Below are the code and all the weights of a small trained network. Each question names an input and a target symbol and asks about switching units off, where a switched-off unit gives its printed mean instead of its output.

import numpy as np


def w(rows, s, z=0):
    codes = np.array(rows[::2]) - 128.0
    scale = np.full(codes.shape[1], s)
    scale[-1] = z or s
    return codes * scale


def norm(h):
    return h / np.sqrt((h * h).mean(-1, keepdims=True) + 1e-5)


def f(y):
    return np.maximum(y, 0)


def softmax(a):
    e = np.exp(a - a.max(-1, keepdims=True))
    return e / e.sum(-1, keepdims=True)


def log_softmax(a):
    a = a - a.max(-1, keepdims=True)
    return a - np.log(np.exp(a).sum(-1, keepdims=True))


def net(x, mask):
    ids = ['ΛΩαβζθπσφ'.index(c) for c in x.split()]
    T = len(ids)
    res = E[ids] + P[:T]
    r = norm(res)
    for j in range(2):
        rows = slice(4 * j, 4 * j + 4)
        q, k, v = (r @ M[0][rows].T for M in (Q, K, V))
        z = softmax(np.where(np.tri(T) > 0, q @ k.T / 4**0.5, -1e9)) @ v
        o = O[0][rows]
        res = res + np.where(mask[j], z, o[:, -1]) @ o[:, :-1]
    y = f(norm(res) @ A[0][:, :-1].T + A[0][:, -1])
    res = res + np.where(mask[2:10], y, B[0][:, -1]) @ B[0][:, :-1]
    return log_softmax(norm(res)[-1] @ U[:, :-1].T + U[:, -1])


Q, K, V, O, A, B = {}, {}, {}, {}, {}, {}
E = w([
[85,164,151,160,16,126,77,102,130,148,74,161],'Λ',
[78,149,62,183,27,124,153,113,138,144,67,68],'Ω',
[100,86,52,101,21,135,80,117,100,203,128,248],'α',
[185,160,106,145,102,159,96,97,236,64,93,107],'β',
[128,183,127,48,91,54,156,118,159,218,146,86],'ζ',
[113,113,189,48,72,118,152,174,88,94,109,63],'θ',
[161,87,151,137,157,47,95,119,61,168,38,82],'π',
[144,119,78,84,162,104,179,76,109,102,13,182],'σ',
[155,72,168,232,68,119,224,125,32,202,155,153],'φ',
],0.0017)
P = w([
[126,145,119,143,196,148,118,188,141,123,159,129],'0',
[189,102,63,157,48,141,81,195,156,144,52,183],'1',
[154,251,120,147,90,177,90,141,47,136,116,109],'2',
[118,144,85,164,154,70,103,126,96,67,185,166],'3',
[163,102,117,116,46,128,122,160,173,154,74,153],'4',
[185,201,125,125,107,199,108,103,63,145,108,100],'5',
[114,137,117,140,144,50,119,100,117,65,185,162],'6',
[147,95,160,99,51,119,155,126,195,151,68,134],'7',
[188,181,136,116,125,196,132,62,78,142,111,88],'8',
[101,111,140,132,154,73,122,68,125,76,184,132],'9',
[124,75,182,91,66,110,178,77,191,140,79,101],'10',
[183,148,147,103,144,187,143,22,79,132,124,79],'11',
[115,106,133,130,140,71,108,48,121,83,171,136],'12',
[139,43,180,80,62,111,177,66,198,142,62,96],'13',
],0.0032)
Q[0] = w([
[109,101,125,121,144,30,160,189,123,116,160,164],'h1',
[147,178,99,143,119,98,109,37,55,59,193,133],'h1',
[200,155,169,57,98,209,133,93,111,119,49,53],'h1',
[2,78,114,152,153,45,82,150,202,97,211,176],'h1',
[78,127,90,171,138,24,80,114,188,49,247,169],'h2',
[180,167,132,77,55,148,119,108,121,234,62,68],'h2',
[81,60,129,172,172,33,107,195,217,34,147,189],'h2',
[173,209,105,131,135,126,100,49,25,106,153,98],'h2',
],0.0068)
K[0] = w([
[129,166,89,182,134,145,120,195,105,127,112,132],'h1',
[85,91,145,116,180,135,175,153,109,171,177,145],'h1',
[139,90,140,125,134,105,143,34,135,116,120,119],'h1',
[94,178,105,127,154,149,79,232,148,118,117,133],'h1',
[108,141,135,144,150,161,125,254,134,148,155,139],'h2',
[117,99,153,81,116,91,147,73,112,141,103,121],'h2',
[121,170,94,172,117,153,116,193,127,164,143,146],'h2',
[145,106,144,97,185,140,163,119,144,85,106,110],'h2',
],0.0088)
V[0] = w([
[157,99,173,235,119,125,209,158,94,130,146,110],'h1',
[144,189,143,124,161,121,95,160,180,73,90,114],'h1',
[140,71,51,124,172,117,148,149,100,112,67,146],'h1',
[130,136,133,185,92,145,97,56,144,105,104,202],'h1',
[131,192,53,121,130,109,135,98,215,129,134,80],'h2',
[159,125,128,60,108,156,86,119,159,3,124,124],'h2',
[157,163,122,96,155,96,81,89,141,171,103,165],'h2',
[143,126,160,164,142,86,49,148,136,125,96,50],'h2',
],0.0049)
O[0] = w([
[52,51,172,176,106,52,104,222,16,142,154,106,169],'h1',
[172,14,84,82,186,161,76,32,155,79,117,135,252],'h1',
[111,125,127,98,195,72,186,38,68,205,117,165,178],'h1',
[191,164,197,202,141,38,161,108,160,46,126,141,104],'h1',
[72,149,67,119,120,17,150,166,83,176,236,70,148],'h2',
[75,162,162,118,121,46,37,171,108,136,81,174,146],'h2',
[1,128,218,178,91,150,116,104,117,122,239,135,146],'h2',
[171,141,178,203,168,118,110,175,179,183,135,66,230],'h2',
],0.0037,0.0012)
A[0] = w([
[91,38,126,98,207,133,54,161,163,199,141,85,22],'n1',
[125,90,123,176,143,62,164,145,146,125,44,138,98],'n2',
[120,141,201,183,129,120,64,124,157,144,111,105,102],'n3',
[161,190,153,174,124,113,132,118,79,118,141,69,104],'n4',
[29,84,121,105,226,88,90,105,148,129,184,155,36],'n5',
[96,3,118,116,129,131,183,135,127,191,97,151,219],'n6',
[137,205,126,70,119,77,73,120,126,127,72,128,60],'n7',
[130,156,110,93,144,137,123,104,192,133,95,173,251],'n8',
],0.0048,0.0024)
B[0] = w([
[89,151,147,170,50,75,179,96,124,55,163,253,198],'n1',
[53,125,162,102,137,223,112,124,131,119,212,127,205],'n2',
[129,140,96,84,147,78,144,140,98,195,113,85,212],'n3',
[101,50,119,100,146,144,88,132,183,129,119,202,207],'n4',
[143,129,204,181,119,221,98,249,126,225,92,94,172],'n5',
[179,216,119,90,130,107,121,113,196,110,83,93,254],'n6',
[161,148,103,157,116,179,225,148,121,90,159,93,204],'n7',
[86,73,153,123,143,91,115,165,64,116,119,80,252],'n8',
],0.0048,0.0037)
U = w([
[175,52,137,189,169,115,75,94,160,55,158,84,255],'Λ',
[174,166,57,132,124,5,164,146,151,156,166,114,43],'Ω',
[89,142,128,102,169,155,181,24,41,97,162,147,226],'α',
[62,105,204,202,114,90,76,213,61,136,160,146,249],'β',
[54,141,72,111,84,212,95,127,174,134,230,108,70],'ζ',
[115,96,91,87,73,101,74,133,174,97,47,212,85],'θ',
[186,170,191,210,101,191,178,114,198,140,118,193,90],'π',
[134,103,151,89,198,171,88,88,131,255,91,109,98],'σ',
[190,157,121,112,116,200,152,197,85,101,69,39,57],'φ',
],0.0076,0.00088)

Each question gives the input, a string of symbols that net reads in full, and the target symbol t.
The units are the heads (4 rows each of Q, K, V and O) and the neurons (one row each of A and B). Each row of codes is followed by its name. A weight is (code - 128) times the scale printed after its matrix; where a second scale follows, it is the last column's (O, A, B and U).
mask holds one flag per unit, heads first, then neurons. A switched-off unit (its flag False) gives its mean, the last column of its rows in O or B, instead of its output. The means were averaged over made-up inputs and are rounded, as every weight is.
A unit's drop is (log p(t) with every unit on - log p(t) with that unit switched off) / (log p(t) with every unit on - log p(t) with every unit switched off).
The circuit of an input: a set's keep is (log p(t) with only the set's units on - log p(t) with every unit switched off) / (log p(t) with every unit on - log p(t) with every unit switched off). Starting from all 10 units, units are removed one at a time, each time the one whose removal leaves the highest keep (on an exact tie, the one counted first), for as long as the keep stays at least 0.8.
circuit, biggest first: the units of the circuit, biggest drop first
most important unit: the unit with the biggest drop
which heads matter: for each layer, one digit per head in row order, 1 if its drop is at least 0.15 and else 0, layers parted by /
input σ σ θ Ω ζ α α σ φ φ φ σ θ, target σ: circuit, biggest first => (h1 n5)
input α Λ φ β θ α Ω ζ, target Ω: which heads matter => 01
input Ω φ φ σ Ω θ π θ Ω α β θ Λ, target Ω: circuit, biggest first => (h2)
input Λ Ω σ α, target Λ: which heads matter => 10
input θ Ω β θ α α θ φ φ, target β: which heads matter => 10
input θ Λ σ θ Ω Λ Λ, target θ: which heads matter => 11
input ζ Ω Λ σ Λ θ α ζ Ω, target ζ: circuit, biggest first => (h2 n4)
input θ φ π φ θ ζ π, target θ: circuit, biggest first => (h1 n1 h2)
input θ ζ Ω π α Ω, target σ: circuit, biggest first => (h2 n4 n3)
input ζ ζ Λ θ θ θ ζ ζ φ β θ ζ α, target ζ: circuit, biggest first => (h1 h2)
input φ θ Λ Ω β Ω θ θ α π, target φ: which heads matter => 11
input ζ φ Ω ζ φ σ θ Ω π Λ Ω Ω, target θ: which heads matter => 10
input θ ζ Ω ζ σ σ, target α: which heads matter => 01
input θ Λ θ Ω β, target Λ: circuit, biggest first => (h1 n8)
input Ω φ φ φ φ Λ θ θ Ω φ ζ θ, target β: which heads matter => 10
input Ω π Ω β ζ π ζ Λ, target β: circuit, biggest first => (h1 n6 n8)
input Ω ζ β, target ζ: which heads matter => 01
input σ θ ζ, target α: most important unit => h1
input θ Ω β π α θ θ, target θ: which heads matter => 11
input σ σ β Ω σ Λ, target α: circuit, biggest first => (h1 h2)
input ζ β ζ α ζ Ω φ α θ φ α σ, target β: circuit, biggest first => (h1)
input θ σ β β σ Λ θ π Ω, target σ: which heads matter => 01
